Below is a small trained network, with its code and all its weights. Each question gives an input and a class and asks what happens when units are switched off, that is, made to give their printed mean instead of their output.

import numpy as np


def w(rows, s, z=0):
    codes = np.array(rows[::2]) - 128.0
    scale = np.full(codes.shape[1], s)
    scale[-1] = z or s
    return codes * scale


def norm(h):
    return h / np.sqrt((h * h).mean(-1, keepdims=True) + 1e-5)


def f(y):
    return np.maximum(y, 0)


def log_softmax(a):
    a = a - a.max(-1, keepdims=True)
    return a - np.log(np.exp(a).sum(-1, keepdims=True))


def net(x, mask):
    res = np.array(x, float).reshape(1, 2) / 4 @ E
    u = 0
    for l in range(4):
        y = f(norm(res) @ A[l][:, :-1].T + A[l][:, -1])
        res = res + np.where(mask[u : u + 10], y, B[l][:, -1]) @ B[l][:, :-1]
        u += 10
    return log_softmax(norm(res)[-1] @ U[:, :-1].T + U[:, -1])


A, B = {}, {}
E = w([
[174,162,214,190,153,63,129,187,89,190],'x0',
[118,90,159,40,2,244,12,84,118,122],'x1',
],0.0069)
A[0] = w([
[128,59,27,169,154,126,159,43,162,78,205],'0.n0',
[195,201,121,121,188,63,134,119,139,157,8],'0.n1',
[85,64,59,175,102,172,93,70,103,49,252],'0.n2',
[102,167,111,104,132,182,99,94,137,171,80],'0.n3',
[93,83,127,72,123,160,84,68,201,81,193],'0.n4',
[242,79,232,104,209,114,138,118,138,181,39],'0.n5',
[57,224,176,49,78,101,146,104,157,99,129],'0.n6',
[96,147,114,123,198,41,152,175,110,52,65],'0.n7',
[167,108,55,225,96,95,144,157,190,125,57],'0.n8',
[28,231,61,254,227,140,125,231,124,139,106],'0.n9',
],0.0064,0.0023)
B[0] = w([
[97,153,84,123,219,161,155,167,254,131,217],'0.n0',
[113,47,144,89,205,173,97,137,121,152,195],'0.n1',
[139,193,142,31,166,200,148,185,172,166,220],'0.n2',
[91,124,137,111,99,80,26,36,118,88,166],'0.n3',
[58,166,112,231,67,131,146,91,100,128,226],'0.n4',
[119,169,154,141,165,187,160,112,114,166,191],'0.n5',
[133,37,144,159,140,105,162,178,123,58,160],'0.n6',
[207,158,154,115,78,73,172,60,167,150,214],'0.n7',
[236,128,190,68,61,66,130,97,99,169,175],'0.n8',
[96,137,148,181,89,37,102,100,59,62,255],'0.n9',
],0.0076,0.008)
A[1] = w([
[191,106,185,93,87,143,124,159,115,191,97],'1.n0',
[112,100,76,138,73,118,158,117,152,68,255],'1.n1',
[91,86,60,112,168,112,126,112,134,9,183],'1.n2',
[84,132,159,145,173,168,130,137,144,141,142],'1.n3',
[134,123,89,137,132,170,140,140,132,109,39],'1.n4',
[166,149,134,134,92,101,212,131,147,128,42],'1.n5',
[138,122,102,182,137,104,137,152,69,144,146],'1.n6',
[118,95,149,168,53,109,138,146,130,91,77],'1.n7',
[114,153,78,74,82,128,130,116,89,75,52],'1.n8',
[123,111,143,107,132,91,151,122,126,130,33],'1.n9',
],0.011,0.0021)
B[1] = w([
[99,95,42,114,175,109,208,139,185,86,248],'1.n0',
[247,92,100,85,82,213,157,180,97,99,242],'1.n1',
[171,80,69,1,119,127,186,200,172,95,220],'1.n2',
[95,94,131,177,67,206,116,210,59,94,231],'1.n3',
[75,127,184,96,128,179,131,127,208,167,165],'1.n4',
[218,170,102,146,177,123,83,77,27,124,253],'1.n5',
[111,134,137,104,87,188,28,88,122,147,228],'1.n6',
[74,71,144,149,121,44,72,74,207,116,185],'1.n7',
[211,143,127,107,159,185,134,89,83,116,208],'1.n8',
[116,210,242,94,187,185,199,140,120,131,195],'1.n9',
],0.0073,0.0048)
A[2] = w([
[205,207,107,82,107,158,204,121,146,121,127],'2.n0',
[152,85,155,178,164,98,150,190,114,127,201],'2.n1',
[31,190,85,52,105,235,207,129,91,140,103],'2.n2',
[143,82,145,108,169,196,130,222,134,152,8],'2.n3',
[72,144,160,208,156,87,120,35,120,116,7],'2.n4',
[2,108,201,190,48,142,68,82,90,151,136],'2.n5',
[83,82,133,87,124,185,124,210,213,223,86],'2.n6',
[54,124,112,184,84,102,26,95,148,136,114],'2.n7',
[97,157,121,116,104,163,148,155,234,107,250],'2.n8',
[94,158,154,136,109,63,50,139,136,122,139],'2.n9',
],0.0081,0.0026)
B[2] = w([
[84,7,214,96,108,191,162,164,66,51,216],'2.n0',
[138,123,73,101,82,200,83,136,218,51,180],'2.n1',
[149,166,106,211,174,201,113,131,172,212,254],'2.n2',
[147,122,2,80,132,179,120,233,174,170,180],'2.n3',
[143,134,130,214,118,197,166,176,178,176,181],'2.n4',
[126,150,161,128,60,44,163,89,68,124,210],'2.n5',
[67,35,14,104,206,191,191,234,176,109,202],'2.n6',
[36,68,179,189,92,7,151,163,104,47,164],'2.n7',
[49,97,136,192,152,62,185,79,101,192,227],'2.n8',
[76,9,155,218,99,105,107,71,216,115,157],'2.n9',
],0.0071,0.0089)
A[3] = w([
[113,199,99,130,77,186,160,47,59,154,103],'3.n0',
[194,122,127,31,150,88,163,144,63,39,2],'3.n1',
[209,184,170,176,101,80,74,107,141,136,22],'3.n2',
[116,157,188,144,163,108,106,72,98,154,72],'3.n3',
[58,227,94,119,16,162,157,166,105,153,101],'3.n4',
[111,112,27,96,142,187,122,215,143,177,61],'3.n5',
[93,58,76,125,90,31,137,186,118,237,122],'3.n6',
[96,186,194,103,123,47,89,96,42,138,75],'3.n7',
[179,64,177,1,202,166,194,81,70,34,51],'3.n8',
[135,145,137,121,104,204,191,134,193,29,132],'3.n9',
],0.0075,0.003)
B[3] = w([
[120,180,138,163,150,26,42,216,141,136,173],'3.n0',
[156,161,141,12,76,37,51,168,148,86,191],'3.n1',
[91,152,114,129,162,185,168,68,110,191,201],'3.n2',
[148,140,150,129,168,169,175,160,139,213,188],'3.n3',
[160,144,69,90,179,147,61,116,98,166,196],'3.n4',
[90,103,44,44,187,152,92,104,154,112,253],'3.n5',
[99,94,164,123,59,106,159,78,137,30,177],'3.n6',
[159,110,84,44,134,181,158,74,213,151,197],'3.n7',
[176,187,178,144,100,85,72,255,134,112,224],'3.n8',
[170,99,91,120,169,30,156,124,123,104,229],'3.n9',
],0.008,0.0072)
U = w([
[83,113,21,91,157,161,137,211,163,133,252],'0',
[154,178,210,212,173,83,196,59,117,215,70],'1',
[65,155,112,193,43,94,45,133,70,170,99],'2',
[1,62,174,208,22,27,193,84,130,65,13],'3',
[211,182,165,68,112,29,170,247,128,80,43],'4',
],0.0097,0.0036)

Each question gives the input, the list of numbers given to net, and the class t.
The units are the neurons (one row each of A and B). Each row of codes is followed by its name. A weight is (code - 128) times the scale printed after its matrix; where a second scale follows, it is the last column's (A, B and U).
mask holds one flag per neuron, layer by layer. A switched-off neuron (its flag False) gives its mean, the last column of its row in B, instead of its output. The means were averaged over made-up inputs and are rounded, as every weight is.
A unit's drop is (log p(t) with every unit on - log p(t) with that unit switched off) / (log p(t) with every unit on - log p(t) with every unit switched off).
most important unit: the unit with the biggest drop
top k neurons: the k neurons with the biggest drops, biggest first
top k neurons in layer l: the k neurons of layer l with the biggest drops, biggest first
drop of u: that unit's drop, to one decimal
input [0,6], class 2: most important unit	0.n4
input [0,-6], class 1: top 3 neurons	(0.n9; 0.n8; 0.n2)
input [1,5], class 2: top 3 neurons	(1.n8; 0.n9; 0.n2)
input [-1,-7], class 4: top 2 neurons in layer 0	(0.n4; 0.n0)
input [7,7], class 3: top 3 neurons	(0.n2; 0.n0; 0.n1)
input [1,0], class 2: top 4 neurons	(0.n2; 0.n5; 0.n0; 1.n3)
input [-1,6], class 2: top 3 neurons	(0.n4; 0.n0; 0.n3)
input [-2,7], class 2: top 4 neurons	(0.n4; 0.n0; 0.n3; 0.n1)
input [0,-1], class 1: top 3 neurons in layer 0	(0.n9; 0.n2; 0.n7)
input [2,7], class 3: top 2 neurons	(1.n7; 2.n7)
input [4,0], class 2: top 3 neurons	(0.n2; 0.n5; 1.n2)
input [-2,6], class 2: top 3 neurons	(0.n4; 0.n0; 0.n3)
input [0,4], class 2: top 2 neurons	(0.n4; 0.n0)
input [2,5], class 3: most important unit	1.n7
input [3,-1], class 1: top 3 neurons	(0.n2; 0.n9; 0.n4)
input [-1,-4], class 4: top 2 neurons	(0.n4; 0.n0)
input [4,-5], class 1: drop of 0.n9	0.6
input [2,4], class 3: drop of 1.n7	0.8
input [3,-2], class 1: drop of 0.n9	1.1
input [-5,-6], class 4: drop of 2.n1	0.0
input [4,-6], class 1: most important unit	0.n9
